Here is a tiny trained network, its code and every weight. The questions are about switching its units off for an input and a class, where a switched-off unit gives its printed mean instead of its output.

import numpy as np


def w(rows, s, z=0):
    codes = np.array(rows[::2]) - 128.0
    scale = np.full(codes.shape[1], s)
    scale[-1] = z or s
    return codes * scale


def f(y):
    return y / 2 * (1 + np.tanh(0.7978845608 * (y + 0.044715 * y**3)))


def log_softmax(a):
    a = a - a.max(-1, keepdims=True)
    return a - np.log(np.exp(a).sum(-1, keepdims=True))


def net(x, mask):
    res = np.array(x, float).reshape(1, 8) / 4 @ E
    y = f(res @ A[0][:, :-1].T + A[0][:, -1])
    res = res + np.where(mask, y, B[0][:, -1]) @ B[0][:, :-1]
    return log_softmax(res[-1] @ U[:, :-1].T + U[:, -1])


A, B = {}, {}
E = w([
[225,141,179,183,2,166,99,236,218,188],'x0',
[123,117,132,136,131,121,128,143,123,136],'x1',
[201,53,126,33,209,216,38,164,212,223],'x2',
[134,123,134,129,125,130,133,125,120,129],'x3',
[188,55,28,221,131,60,124,42,184,180],'x4',
[65,49,19,94,41,196,78,173,115,67],'x5',
[137,129,127,127,136,125,134,138,126,118],'x6',
[146,132,122,136,128,136,126,131,118,121],'x7',
],0.0076)
A[0] = w([
[94,177,141,201,44,70,170,127,86,82,101],'N0',
[188,88,104,233,64,107,142,143,219,151,111],'N1',
[77,57,42,112,69,172,122,146,121,76,69],'N2',
[194,68,79,181,97,52,164,63,148,147,38],'N3',
[117,90,80,154,2,179,84,198,158,96,104],'N4',
[201,197,240,172,107,90,160,142,182,178,81],'N5',
[140,208,199,135,68,199,124,231,114,131,131],'N6',
[106,145,133,185,95,102,174,148,85,78,1],'N7',
[135,170,194,65,125,133,130,182,131,117,143],'N8',
[92,197,190,58,100,130,191,176,75,94,4],'N9',
],0.0073,0.0025)
B[0] = w([
[188,30,149,58,129,158,133,189,255,211,245],'N0',
[43,95,99,143,46,212,77,108,124,63,247],'N1',
[144,240,159,96,195,84,153,194,73,167,223],'N2',
[38,192,62,201,113,149,39,225,46,124,216],'N3',
[184,192,210,52,238,37,237,55,52,126,252],'N4',
[164,208,207,46,173,34,227,68,58,137,246],'N5',
[46,108,91,203,67,165,106,129,173,68,255],'N6',
[210,47,101,58,157,148,109,171,193,167,186],'N7',
[128,134,72,165,92,192,60,150,139,119,197],'N8',
[96,157,78,210,131,163,88,158,62,107,213],'N9',
],0.0074,0.0084)
U = w([
[157,224,176,95,198,19,228,131,26,141,1],'0',
[34,137,50,232,53,203,8,182,103,88,23],'1',
[250,10,141,23,115,219,44,213,254,243,76],'2',
[75,112,133,102,116,112,198,62,84,54,252],'3',
],0.0086,0.008)

Each question gives the input, the list of numbers given to net, and the class t.
The units are the neurons (one row each of A and B). Each row of codes is followed by its name. A weight is (code - 128) times the scale printed after its matrix; where a second scale follows, it is the last column's (A, B and U).
mask holds one flag per neuron, in row order. A switched-off neuron (its flag False) gives its mean, the last column of its row in B, instead of its output. The means were averaged over made-up inputs and are rounded, as every weight is.
A unit's drop is (log p(t) with every unit on - log p(t) with that unit switched off) / (log p(t) with every unit on - log p(t) with every unit switched off).
The circuit of an input: a set's keep is (log p(t) with only the set's units on - log p(t) with every unit switched off) / (log p(t) with every unit on - log p(t) with every unit switched off). Starting from all 10 units, units are removed one at a time, each time the one whose removal leaves the highest keep (on an exact tie, the one counted first), for as long as the keep stays at least 0.8.
units of the circuit, in order: the units of the circuit, biggest drop first
most important unit: the unit with the biggest drop
k most important neurons: the k neurons with the biggest drops, biggest first
drop of u: that unit's drop, to one decimal
input [-3,-4,-5,-1,-2,5,1,-8], class 0: units of the circuit, in order => [N2]
input [7,6,2,5,-2,2,-2,-5], class 3: units of the circuit, in order => [N4, N6]
input [8,-1,-5,5,2,0,2,-8], class 3: 2 most important neurons => [N1, N5]
input [3,-8,-2,3,4,6,2,8], class 0: 2 most important neurons => [N4, N2]
input [8,-5,-2,6,0,3,6,2], class 3: 3 most important neurons => [N4, N1, N6]
input [-6,-3,-3,3,6,-5,2,-3], class 1: 2 most important neurons => [N3, N4]
input [6,-5,-7,-5,-4,-1,6,4], class 2: 2 most important neurons => [N0, N7]
input [6,-3,-7,8,2,3,5,4], class 2: 2 most important neurons => [N0, N7]
input [8,6,-4,-8,-3,-6,-5,0], class 3: 2 most important neurons => [N5, N6]
input [6,-8,6,5,-8,-2,7,-4], class 1: 2 most important neurons => [N6, N8]
input [-3,3,-8,0,0,7,-2,1], class 2: 2 most important neurons => [N0, N7]
input [7,7,-2,2,-2,6,-2,1], class 3: 2 most important neurons => [N4, N6]
input [4,-7,7,-8,-7,0,-4,4], class 1: 2 most important neurons => [N6, N0]
input [6,1,5,-5,-2,-7,1,1], class 0: 2 most important neurons => [N5, N0]
input [8,-5,5,7,-7,-4,1,-6], class 3: most important unit => N5
input [1,6,-1,8,8,-5,5,5], class 1: 2 most important neurons => [N3, N1]
input [-4,1,-4,-6,0,-2,1,0], class 2: drop of N0 => 0.2
input [6,-6,-8,-7,7,6,-6,-4], class 2: drop of N7 => 0.4
input [0,-7,-7,5,3,0,-1,7], class 2: drop of N0 => 0.3
input [-1,2,7,-3,2,-7,0,-6], class 0: units of the circuit, in order => [N5]
